Below is a small trained network, with its code and all its weights. Each question gives an input and a target symbol and asks what happens when units are switched off, that is, made to give their printed mean instead of their output.

import numpy as np


def w(rows, s, z=0):
    codes = np.array(rows[::2]) - 128.0
    scale = np.full(codes.shape[1], s)
    scale[-1] = z or s
    return codes * scale


def f(y):
    return np.maximum(y, 0)


def softmax(a):
    e = np.exp(a - a.max(-1, keepdims=True))
    return e / e.sum(-1, keepdims=True)


def log_softmax(a):
    a = a - a.max(-1, keepdims=True)
    return a - np.log(np.exp(a).sum(-1, keepdims=True))


def net(x, mask):
    ids = ['αβγδεζηθμξπστφψω'.index(c) for c in x.split()]
    T = len(ids)
    res = E[ids] + P[:T]
    q, k, v = (res @ M[0].T for M in (Q, K, V))
    z = softmax(np.where(np.tri(T) > 0, q @ k.T / 3**0.5, -1e9)) @ v
    res = res + np.where(mask[0], z, O[0][:, -1]) @ O[0][:, :-1]
    y = f(res @ A[0][:, :-1].T + A[0][:, -1])
    res = res + np.where(mask[1:17], y, B[0][:, -1]) @ B[0][:, :-1]
    return log_softmax(res[-1] @ U[:, :-1].T + U[:, -1])


Q, K, V, O, A, B = {}, {}, {}, {}, {}, {}
E = w([
[169,88,169,81,132,140,124,91,117,190,123,76],'α',
[116,92,109,80,140,79,201,78,94,113,206,148],'β',
[97,138,101,168,167,104,168,113,137,111,189,147],'γ',
[173,144,127,164,139,102,112,170,44,80,137,66],'δ',
[182,156,146,131,155,133,109,110,206,122,137,81],'ε',
[105,144,83,85,132,232,169,101,176,90,65,156],'ζ',
[124,177,175,140,102,153,115,134,186,213,46,134],'η',
[147,138,134,205,108,129,91,222,145,165,142,108],'θ',
[98,74,93,104,104,108,188,95,68,93,183,177],'μ',
[139,189,187,74,59,176,127,135,113,173,85,105],'ξ',
[118,68,84,192,151,158,104,172,67,62,177,159],'π',
[140,112,143,114,216,58,194,95,112,121,185,130],'σ',
[70,127,104,79,150,30,83,169,70,129,97,204],'τ',
[77,114,84,170,123,134,171,111,102,95,187,173],'φ',
[115,140,168,139,68,150,109,191,185,139,29,158],'ψ',
[155,168,249,118,159,128,104,211,132,132,64,100],'ω',
],0.012)
P = w([
[76,224,219,123,135,112,254,170,107,104,106,200],'0',
[137,152,140,122,139,131,135,147,107,124,108,137],'1',
[137,139,131,119,140,136,131,144,114,131,124,129],'2',
[138,133,128,126,135,135,122,140,121,137,118,119],'3',
[144,126,127,122,132,136,116,137,127,138,122,117],'4',
[149,119,119,127,133,140,113,136,128,142,128,112],'5',
[151,109,119,128,127,144,109,130,132,141,128,110],'6',
[161,104,120,131,127,142,107,130,136,135,131,100],'7',
[162,99,112,129,127,145,99,129,138,135,132,99],'8',
[164,92,110,126,122,145,95,127,141,140,134,97],'9',
[165,91,110,126,122,149,95,125,140,141,138,96],'10',
],0.0085)
Q[0] = w([
[184,208,218,150,84,134,61,196,169,186,94,78],'head 1',
[203,138,196,84,70,190,83,116,178,190,44,51],'head 1',
[120,66,60,167,214,142,246,31,124,13,231,125],'head 1',
],0.011)
K[0] = w([
[205,99,106,159,127,122,56,129,148,119,168,69],'head 1',
[204,75,75,128,117,204,67,90,146,139,122,58],'head 1',
[84,186,184,115,140,150,255,122,141,115,110,156],'head 1',
],0.011)
V[0] = w([
[187,123,187,46,218,42,141,87,99,164,161,75],'head 1',
[88,132,95,10,54,148,171,14,130,162,128,145],'head 1',
[100,64,101,107,107,105,131,161,2,68,155,164],'head 1',
],0.0075)
O[0] = w([
[80,56,140,107,154,199,255,180,200,167,74,83,101],'head 1',
[92,71,75,196,94,29,157,158,105,58,103,30,2],'head 1',
[222,97,210,186,68,121,132,146,179,79,130,156,164],'head 1',
],0.0091,0.00085)
A[0] = w([
[180,82,208,148,63,168,173,183,181,122,89,87,191],'neuron 1',
[129,164,105,116,122,143,135,139,136,83,50,45,217],'neuron 2',
[50,89,81,90,190,182,165,129,163,167,108,136,94],'neuron 3',
[182,164,153,60,149,234,82,99,203,137,124,190,162],'neuron 4',
[87,185,87,106,158,111,111,152,5,111,161,52,113],'neuron 5',
[138,90,123,192,64,1,126,135,96,74,178,92,46],'neuron 6',
[125,160,94,138,158,43,47,68,46,85,190,208,116],'neuron 7',
[186,183,130,152,77,75,61,51,95,96,171,151,116],'neuron 8',
[168,76,131,139,159,133,174,93,147,114,188,152,213],'neuron 9',
[50,59,46,177,169,53,173,136,124,100,152,56,113],'neuron 10',
[99,59,70,162,144,75,145,90,98,119,227,124,221],'neuron 11',
[226,163,181,149,64,115,94,136,149,65,102,145,177],'neuron 12',
[153,226,170,139,93,108,55,139,101,179,151,160,103],'neuron 13',
[106,137,87,143,146,92,121,53,76,109,189,150,162],'neuron 14',
[61,134,161,126,121,77,150,201,127,143,80,189,186],'neuron 15',
[135,173,182,145,110,141,176,143,109,133,197,170,252],'neuron 16',
],0.0077,0.0039)
B[0] = w([
[124,160,206,133,56,168,161,27,168,137,85,43,226],'neuron 1',
[135,106,105,118,142,152,232,204,52,65,168,207,193],'neuron 2',
[65,145,104,125,159,94,146,38,77,96,55,174,216],'neuron 3',
[99,144,151,54,73,88,170,174,170,95,182,190,254],'neuron 4',
[200,227,91,121,2,179,168,35,120,176,186,107,196],'neuron 5',
[24,184,156,166,157,79,238,161,97,137,207,127,219],'neuron 6',
[125,101,180,59,144,176,109,113,185,63,130,107,249],'neuron 7',
[76,42,180,133,197,137,147,79,78,57,106,121,229],'neuron 8',
[181,115,62,179,156,176,173,152,119,142,99,168,207],'neuron 9',
[129,62,120,45,33,52,71,157,167,162,119,154,225],'neuron 10',
[151,148,99,176,168,105,19,169,158,162,120,78,230],'neuron 11',
[133,177,105,166,76,49,143,59,72,125,117,207,228],'neuron 12',
[83,81,120,145,101,80,81,124,47,204,110,73,209],'neuron 13',
[119,141,151,106,197,185,84,145,182,152,170,116,205],'neuron 14',
[158,75,100,87,166,125,30,152,141,103,31,117,182],'neuron 15',
[216,89,122,188,157,171,78,182,100,185,141,83,230],'neuron 16',
],0.0069,0.0078)
U = w([
[66,62,186,119,127,198,159,37,118,152,68,56,119],'α',
[130,92,139,127,83,113,155,211,180,90,146,90,153],'β',
[189,65,114,108,105,128,115,58,108,70,146,186,52],'γ',
[162,220,145,91,67,158,79,34,240,159,124,86,109],'δ',
[63,217,85,78,149,125,210,130,110,18,118,254,218],'ε',
[189,112,113,138,113,171,175,163,199,139,184,195,104],'ζ',
[96,183,33,185,170,110,94,57,57,233,83,142,145],'η',
[113,130,93,106,80,69,95,252,95,229,195,153,142],'θ',
[131,138,178,124,164,203,70,50,133,112,119,66,34],'μ',
[247,200,131,199,82,199,160,111,40,159,137,14,190],'ξ',
[75,183,159,170,66,34,172,66,102,145,138,154,39],'π',
[57,161,175,99,123,93,120,118,172,85,182,52,54],'σ',
[57,110,153,202,237,124,134,128,70,104,147,125,147],'τ',
[191,122,65,177,217,205,79,239,179,148,112,85,252],'φ',
[132,54,94,97,130,21,14,176,126,79,17,148,141],'ψ',
[110,104,216,49,184,202,104,203,165,105,139,131,52],'ω',
],0.0063,0.0037)

Each question gives the input, a string of symbols that net reads in full, and the target symbol t.
The units are the heads (3 rows each of Q, K, V and O) and the neurons (one row each of A and B). Each row of codes is followed by its name. A weight is (code - 128) times the scale printed after its matrix; where a second scale follows, it is the last column's (O, A, B and U).
mask holds one flag per unit, heads first, then neurons. A switched-off unit (its flag False) gives its mean, the last column of its rows in O or B, instead of its output. The means were averaged over made-up inputs and are rounded, as every weight is.
A unit's drop is (log p(t) with every unit on - log p(t) with that unit switched off) / (log p(t) with every unit on - log p(t) with every unit switched off).
The circuit of an input: a set's keep is (log p(t) with only the set's units on - log p(t) with every unit switched off) / (log p(t) with every unit on - log p(t) with every unit switched off). Starting from the 12 units with the biggest drops (on a tie, the unit counted first), units are removed one at a time, each time the one whose removal leaves the highest keep (on an exact tie, the one counted first), for as long as the keep stays at least 0.8.
units of the circuit, in order: the units of the circuit, biggest drop first
top k neurons: the k neurons with the biggest drops, biggest first
drop of u: that unit's drop, to one decimal
input ω γ ξ τ η, target η: units of the circuit, in order => head 1; neuron 7
input θ δ π σ γ ω σ φ η, target π: units of the circuit, in order => head 1; neuron 12; neuron 4; neuron 13
input ζ ξ θ ε σ π α γ φ η, target α: units of the circuit, in order => head 1; neuron 1
input π ζ ψ σ η ψ σ μ, target γ: units of the circuit, in order => head 1; neuron 8
input σ σ ε φ γ φ ξ ξ α ξ, target α: units of the circuit, in order => head 1; neuron 1
input φ τ γ, target τ: top 2 neurons => neuron 8; neuron 6
input η σ σ φ φ ζ π φ φ, target δ: top 2 neurons => neuron 5; neuron 7
input δ μ ζ δ σ ξ, target δ: units of the circuit, in order => head 1; neuron 1
input ψ δ π σ γ, target μ: top 3 neurons => neuron 7; neuron 8; neuron 5
input α τ η ξ ω ζ, target ε: units of the circuit, in order => neuron 2; neuron 16; neuron 11
input ζ σ σ φ φ φ, target σ: top neuron => neuron 6
input θ η σ δ φ π, target ω: top 2 neurons => neuron 7; neuron 4
input η φ ε σ, target δ: top 2 neurons => neuron 5; neuron 7
input δ φ α δ σ σ, target ζ: top 2 neurons => neuron 4; neuron 9
input δ η ζ σ ω φ, target ζ: top neuron => neuron 4
input ζ α φ φ, target σ: top 2 neurons => neuron 6; neuron 7
input σ η θ φ β τ τ θ τ γ, target α: top 2 neurons => neuron 1; neuron 3
input β η δ φ ζ η φ φ ψ γ, target β: top 2 neurons => neuron 10; neuron 1
input ζ φ ξ π ζ ψ η, target π: drop of neuron 4 => 0.3
input τ τ δ η μ φ η α σ, target ξ: drop of neuron 11 => 0.0
input ω σ θ ε ζ ζ θ ζ γ σ, target ε: drop of neuron 11 => 0.1
input ε β σ ξ δ α ζ ζ β τ φ, target η: top neuron => neuron 3
